Read these off the grid that follows.
1) Report the entry in the top-left corner.
2) Report the bottom-left entry.
3) Report the second entry from the end, reading row by row.
4) Report the entry directly below 11.
5) Report the 2nd entry on the diagonal from the top-right corner.
6) Report the last entry in the row that holds the smallest entry.
7) Report the entry directly below the smallest entry.
8) Report the entry directly above the largest entry.
-28,4,5,13,5,3,5,5,2,0,3,17
0,3,6,-9,4,5,5,5,12,5,5,2
3,6,4,3,7,2,3,4,11,3,2,0
28,4,6,-8,4,4,4,4,-2,3,4,-12
24,4,4,12,6,4,4,4,-3,2,4,3
27,5,5,13,5,4,5,3,4,4,4,-1
-12,2,1,-8,5,4,4,-2,5,1,4,-5
25,4,4,-9,4,5,4,3,8,4,5,-11
2,3,2,19,4,4,4,2,5,3,5,3
1) -28
2) 2
3) 5
4) -2
5) 5
6) 17
7) 0
8) 3

-13.73	-15.95	1.82	-11.64	-12.17	-9.93	-16.51	3.47	-18.53	-10.10	-9.69	-5.26	-5.67	0.56	0.62	5.24
-15.74	-16.45	-0.21	-9.38	-12.98	-10.99	-17.61	-10.63	-26.58	-8.07	-9.07	-8.05	-10.52	3.07	3.70	4.49
-16.89	-3.30	-14.74	2.08	-4.96	4.55	1.33	-1.10	-11.45	8.80	-3.81	-6.54	2.99	5.17	-8.97	-11.43
-23.18	-19.96	-1.66	-10.04	-11.42	-7.43	0.76	-6.24	-9.44	3.28	-10.51	-4.48	-8.45	-7.47	-5.73	-12.58
-7.28	-20.30	-4.09	-0.84	-4.64	-0.04	-15.32	-0.49	3.40	-5.18	0.17	-15.68	16.28	0.03	-5.88	2.32
-20.39	-8.44	-23.58	-2.98	-0.57	1.51	-0.65	-2.51	-7.12	18.58	-4.65	-10.04	9.59	-0.13	-9.45	-6.16
-15.80	-1.43	-18.18	-4.00	-5.56	1.25	-6.66	-3.34	-7.22	8.13	-9.13	-12.14	4.15	2.02	-12.56	-0.78
-27.62	-19.61	-4.55	-5.43	-10.40	-13.05	0.12	-4.48	-10.92	3.83	-12.08	-4.79	-8.44	-0.32	1.81	-9.98
-16.54	-3.14	-20.29	-3.26	-3.57	1.72	0.88	2.08	-6.70	13.51	-4.29	-8.82	5.59	2.09	-15.64	-4.47
-9.44	-25.91	-3.90	3.23	-0.41	0.41	-12.63	-1.12	3.38	-6.92	-3.56	-8.64	9.95	0.71	-7.20	2.11
-14.66	-20.88	-5.86	2.23	-3.99	2.93	-8.86	3.52	8.20	-6.47	-4.44	-10.49	16.21	4.28	-3.98	1.58
-15.81	-0.18	-24.28	-6.87	1.61	-0.24	-1.42	-3.78	-7.25	17.77	0.38	-8.67	2.65	0.18	-7.76	-1.71
Rows and columns are numbered from 1.
Read off the entry just right of -8.82.
5.59
Read off the bottom-right entry.
-1.71
The entry directly below -5.26: -8.05
Read off the entry at row 3, column 2.
-3.30
The entry in row 2 and column 1: -15.74
Read off the entry just left of 3.70.
3.07
Read off the entry directly below -9.98.
-4.47
Read off the entry in the top-right corner.
5.24
The top entry of the column that holds the largest entry is -10.10
The entry directly above 2.93 -> 0.41
Read off the entry just right of the smallest entry.
-19.61
The entry at row 2, column 2 is -16.45
Read off the entry directly above the largest entry.
-5.18
Read off the entry directly below the largest entry.
8.13
The entry in the top-left corner is -13.73
The entry just left of 1.51: -0.57
The entry at row 3, column 1: -16.89
Read off the entry at row 1, column 2.
-15.95
The entry at row 3, column 3: -14.74
Read off the entry in row 1 and column 3.
1.82
Read off the bottom entry of the column that holds the smallest entry.
-15.81
Read off the entry directly below -3.26.
3.23
The entry just right of 3.52: 8.20
The entry directly above -8.45 -> 2.99
The entry directly below -12.56 -> 1.81
The entry directly above -3.98: -7.20
The entry directly below -8.05 -> -6.54
The entry directly below 0.88: -12.63
The entry directly above 1.61: -3.99
The entry just left of the largest entry: -7.12
